Below are the code and all the weights of a small trained network. Each question names an input and a target symbol and asks about switching units off, where a switched-off unit gives its printed mean instead of its output.

import numpy as np


def w(rows, s, z=0):
    codes = np.array(rows[::2]) - 128.0
    scale = np.full(codes.shape[1], s)
    scale[-1] = z or s
    return codes * scale


def f(y):
    return np.maximum(y, 0)


def softmax(a):
    e = np.exp(a - a.max(-1, keepdims=True))
    return e / e.sum(-1, keepdims=True)


def log_softmax(a):
    a = a - a.max(-1, keepdims=True)
    return a - np.log(np.exp(a).sum(-1, keepdims=True))


def net(x, mask):
    ids = ['ΔΞΠΣΨβλμφ'.index(c) for c in x.split()]
    T = len(ids)
    res = E[ids] + P[:T]
    q, k, v = (res @ M[0].T for M in (Q, K, V))
    z = softmax(np.where(np.tri(T) > 0, q @ k.T / 2**0.5, -1e9)) @ v
    res = res + np.where(mask[0], z, O[0][:, -1]) @ O[0][:, :-1]
    y = f(res @ A[0][:, :-1].T + A[0][:, -1])
    res = res + np.where(mask[1:17], y, B[0][:, -1]) @ B[0][:, :-1]
    return log_softmax(res[-1] @ U[:, :-1].T + U[:, -1])


Q, K, V, O, A, B = {}, {}, {}, {}, {}, {}
E = w([
[169,121,105,138,194],'Δ',
[184,136,71,179,204],'Ξ',
[62,207,149,199,45],'Π',
[164,119,95,141,195],'Σ',
[103,95,168,204,161],'Ψ',
[150,226,77,2,9],'β',
[127,77,77,117,203],'λ',
[55,129,97,135,138],'μ',
[201,118,216,138,56],'φ',
],0.015)
P = w([
[104,159,222,112,178],'0',
[151,148,113,193,104],'1',
[132,160,152,162,132],'2',
[104,164,200,129,179],'3',
[144,134,48,136,40],'4',
[141,139,84,142,71],'5',
[96,100,184,75,118],'6',
[88,85,60,94,3],'7',
[86,98,79,109,35],'8',
[70,107,135,95,88],'9',
],0.011)
Q[0] = w([
[182,153,155,106,254],'h1',
[196,73,77,121,18],'h1',
],0.0079)
K[0] = w([
[70,180,207,137,193],'h1',
[197,72,22,255,7],'h1',
],0.0067)
V[0] = w([
[165,254,114,222,121],'h1',
[54,157,197,100,129],'h1',
],0.0091)
O[0] = w([
[2,125,160,170,119,254],'h1',
[79,254,71,119,54,106],'h1',
],0.0069,0.0071)
A[0] = w([
[137,86,170,95,117,161],'n1',
[145,201,136,91,55,167],'n2',
[131,99,160,127,233,161],'n3',
[92,135,148,143,81,43],'n4',
[92,113,195,137,128,145],'n5',
[248,119,72,57,173,2],'n6',
[133,100,99,156,75,175],'n7',
[198,123,154,158,98,211],'n8',
[178,204,82,215,139,183],'n9',
[40,110,59,132,126,66],'n10',
[62,124,125,154,139,83],'n11',
[158,166,119,57,54,180],'n12',
[147,110,130,151,190,144],'n13',
[143,109,177,93,80,209],'n14',
[188,154,28,67,216,155],'n15',
[112,64,59,90,112,138],'n16',
],0.012,0.003)
B[0] = w([
[131,150,139,190,132,148],'n1',
[98,57,153,194,159,195],'n2',
[189,75,51,181,116,210],'n3',
[204,127,87,129,63,207],'n4',
[182,144,100,66,108,205],'n5',
[105,126,254,184,186,146],'n6',
[127,187,172,61,188,197],'n7',
[136,122,183,120,162,152],'n8',
[87,115,135,73,106,237],'n9',
[124,175,137,172,194,254],'n10',
[191,149,106,123,148,237],'n11',
[104,56,99,79,150,162],'n12',
[160,88,143,139,68,192],'n13',
[119,141,123,114,195,162],'n14',
[110,123,223,40,67,190],'n15',
[148,176,143,152,76,188],'n16',
],0.0081,0.0073)
U = w([
[128,144,149,125,136,1],'Δ',
[148,140,142,111,122,32],'Ξ',
[74,111,145,108,115,147],'Π',
[159,187,133,61,119,164],'Σ',
[151,87,115,203,147,132],'Ψ',
[112,178,160,104,47,252],'β',
[165,146,133,97,121,43],'λ',
[112,127,249,164,150,63],'μ',
[104,192,140,123,250,208],'φ',
],0.011,0.0024)

Each question gives the input, a string of symbols that net reads in full, and the target symbol t.
The units are the heads (2 rows each of Q, K, V and O) and the neurons (one row each of A and B). Each row of codes is followed by its name. A weight is (code - 128) times the scale printed after its matrix; where a second scale follows, it is the last column's (O, A, B and U).
mask holds one flag per unit, heads first, then neurons. A switched-off unit (its flag False) gives its mean, the last column of its rows in O or B, instead of its output. The means were averaged over made-up inputs and are rounded, as every weight is.
A unit's drop is (log p(t) with every unit on - log p(t) with that unit switched off) / (log p(t) with every unit on - log p(t) with every unit switched off).
The circuit of an input: a set's keep is (log p(t) with only the set's units on - log p(t) with every unit switched off) / (log p(t) with every unit on - log p(t) with every unit switched off). Starting from the 12 units with the biggest drops (on a tie, the unit counted first), units are removed one at a time, each time the one whose removal leaves the highest keep (on an exact tie, the one counted first), for as long as the keep stays at least 0.8.
units of the circuit, in order: the units of the circuit, biggest drop first
unit that matters most: the unit with the biggest drop
top k neurons: the k neurons with the biggest drops, biggest first
drop of u: that unit's drop, to one decimal
input Ξ Π Ψ, target Ψ: units of the circuit, in order => [n3, n15]
input Ξ μ Ξ Ξ Δ Π Π φ, target μ: units of the circuit, in order => [n8, n2]
input Ξ Ξ Σ λ, target Ψ: units of the circuit, in order => [n3]
input Ξ Ξ λ Ξ Π λ Ξ Ξ Ξ Δ, target Ψ: units of the circuit, in order => [n3, h1, n7]
input Ξ μ Δ, target Ψ: units of the circuit, in order => [n3, n7]
input Ξ Ξ Σ Ξ Ξ Ξ Ξ Ξ φ, target μ: units of the circuit, in order => [n8, h1]
input λ φ Ξ, target μ: units of the circuit, in order => [h1, n6, n15]
input Ξ Π Π Π μ λ, target φ: units of the circuit, in order => [h1, n10, n4]
input Ξ Ξ Ξ Ψ Ξ Δ Π Σ, target Ψ: units of the circuit, in order => [h1, n15]
input Ξ φ Π Ξ Δ Π Σ Π λ, target φ: units of the circuit, in order => [n10, n4]
input Δ Π Π Π Ξ, target φ: units of the circuit, in order => [h1, n10, n4, n7]
input Ξ Ξ λ Ξ, target Ψ: top 3 neurons => [n3, n7, n13]
input μ μ Ξ, target β: units of the circuit, in order => [h1, n15, n9]
input Ψ β β λ μ μ Ψ μ μ, target φ: unit that matters most => n10
input μ λ μ Σ λ β, target Π: top 3 neurons => [n12, n2, n10]
input Ξ Ξ λ, target Ψ: drop of n2 => -0.1
input Ξ Ξ Ψ Ξ λ λ Ξ Δ, target μ: drop of n7 => 0.0
input μ β λ Ξ, target β: drop of h1 => 0.6
